Below are the code and all the weights of a small trained network. Each question names an input and a class and asks about switching units off, where a switched-off unit gives its printed mean instead of its output.

import numpy as np


def w(rows, s, z=0):
    codes = np.array(rows[::2]) - 128.0
    scale = np.full(codes.shape[1], s)
    scale[-1] = z or s
    return codes * scale


def norm(h):
    return h / np.sqrt((h * h).mean(-1, keepdims=True) + 1e-5)


def f(y):
    return y / 2 * (1 + np.tanh(0.7978845608 * (y + 0.044715 * y**3)))


def log_softmax(a):
    a = a - a.max(-1, keepdims=True)
    return a - np.log(np.exp(a).sum(-1, keepdims=True))


def net(x, mask):
    res = np.array(x, float).reshape(1, 7) / 4 @ E
    u = 0
    for l in range(2):
        y = f(norm(res) @ A[l][:, :-1].T + A[l][:, -1])
        res = res + np.where(mask[u : u + 9], y, B[l][:, -1]) @ B[l][:, :-1]
        u += 9
    return log_softmax(norm(res)[-1] @ U[:, :-1].T + U[:, -1])


A, B = {}, {}
E = w([
[59,162,32,42,107],'x0',
[130,181,219,129,133],'x1',
[182,177,86,219,153],'x2',
[184,59,146,31,130],'x3',
[202,70,98,93,56],'x4',
[83,81,2,210,72],'x5',
[93,69,41,130,248],'x6',
],0.0075)
A[0] = w([
[91,147,88,111,245,83],'L0N0',
[129,51,201,120,166,111],'L0N1',
[99,93,86,105,63,98],'L0N2',
[123,113,183,127,196,2],'L0N3',
[108,153,255,136,100,137],'L0N4',
[132,61,98,195,143,88],'L0N5',
[119,231,150,163,145,108],'L0N6',
[136,136,140,187,190,132],'L0N7',
[204,107,125,74,119,107],'L0N8',
],0.023,0.0063)
B[0] = w([
[62,179,122,128,250,196],'L0N0',
[163,191,165,71,62,191],'L0N1',
[177,171,33,82,134,180],'L0N2',
[155,168,9,123,108,156],'L0N3',
[56,101,220,52,52,246],'L0N4',
[70,58,162,228,129,186],'L0N5',
[106,70,194,216,57,199],'L0N6',
[181,111,179,138,219,186],'L0N7',
[201,63,145,95,105,187],'L0N8',
],0.027,0.014)
A[1] = w([
[88,159,125,127,57,112],'L1N0',
[202,127,137,198,155,99],'L1N1',
[179,139,109,116,103,118],'L1N2',
[131,91,222,112,96,2],'L1N3',
[158,60,220,119,146,87],'L1N4',
[193,225,146,253,61,142],'L1N5',
[55,172,83,42,132,80],'L1N6',
[223,127,154,124,115,122],'L1N7',
[126,46,75,137,104,70],'L1N8',
],0.021,0.0048)
B[1] = w([
[216,179,137,170,122,183],'L1N0',
[36,97,94,119,154,159],'L1N1',
[113,61,153,89,175,158],'L1N2',
[103,196,185,130,46,248],'L1N3',
[51,198,178,88,110,243],'L1N4',
[251,113,223,78,245,159],'L1N5',
[140,250,98,131,139,180],'L1N6',
[98,66,126,60,123,174],'L1N7',
[96,115,78,250,75,151],'L1N8',
],0.028,0.013)
U = w([
[179,60,67,29,83,69],'0',
[96,128,248,68,38,199],'1',
[71,103,187,195,234,135],'2',
[239,139,176,156,121,2],'3',
[102,67,53,193,76,105],'4',
[133,229,64,78,170,159],'5',
],0.017,0.0071)

Each question gives the input, the list of numbers given to net, and the class t.
The units are the neurons (one row each of A and B). Each row of codes is followed by its name. A weight is (code - 128) times the scale printed after its matrix; where a second scale follows, it is the last column's (A, B and U).
mask holds one flag per neuron, layer by layer. A switched-off neuron (its flag False) gives its mean, the last column of its row in B, instead of its output. The means were averaged over made-up inputs and are rounded, as every weight is.
A unit's drop is (log p(t) with every unit on - log p(t) with that unit switched off) / (log p(t) with every unit on - log p(t) with every unit switched off).
The circuit of an input: a set's keep is (log p(t) with only the set's units on - log p(t) with every unit switched off) / (log p(t) with every unit on - log p(t) with every unit switched off). Starting from the 12 units with the biggest drops (on a tie, the unit counted first), units are removed one at a time, each time the one whose removal leaves the highest keep (on an exact tie, the one counted first), for as long as the keep stays at least 0.8.
units of the circuit, in order: the units of the circuit, biggest drop first
unit that matters most: the unit with the biggest drop
k most important neurons: the k neurons with the biggest drops, biggest first
top k neurons in layer l: the k neurons of layer l with the biggest drops, biggest first
drop of u: that unit's drop, to one decimal
input [7,4,3,-2,-1,5,-4], class 3: units of the circuit, in order : L1N5; L0N4
input [-7,-7,5,-6,-4,1,0], class 2: most important neuron : L0N4
input [7,8,1,4,4,2,3], class 5: units of the circuit, in order : L0N2; L1N6
input [3,-3,3,0,-2,1,-6], class 3: units of the circuit, in order : L0N4; L1N5
input [-3,7,-6,7,-1,-3,8], class 5: units of the circuit, in order : L0N3; L1N6
input [1,-3,-3,-8,6,4,-1], class 4: top 4 neurons in layer 0 : L0N1; L0N5; L0N0; L0N4
input [2,1,2,0,3,8,-3], class 4: top 2 neurons in layer 1 : L1N8; L1N4
input [-1,3,5,-1,5,2,0], class 2: 2 most important neurons : L0N4; L0N1
input [8,-6,4,6,-6,-5,-4], class 5: 3 most important neurons : L0N5; L0N0; L0N4
input [8,3,-5,2,2,2,0], class 5: 2 most important neurons : L1N6; L0N6
input [0,6,-3,4,0,5,0], class 0: top 2 neurons in layer 0 : L0N2; L0N0
input [-1,-6,-2,6,5,1,-8], class 0: top 2 neurons in layer 0 : L0N2; L0N4
input [8,2,-4,-3,-3,5,-4], class 5: drop of L0N2 : 0.2
input [7,-6,-1,-7,-7,7,-4], class 5: unit that matters most : L0N2
input [2,-4,0,0,4,5,5], class 4: drop of L0N5 : 0.4
input [6,-8,3,0,1,8,4], class 4: drop of L0N5 : 0.5
input [6,6,-8,7,0,2,1], class 0: drop of L1N4 : 0.1
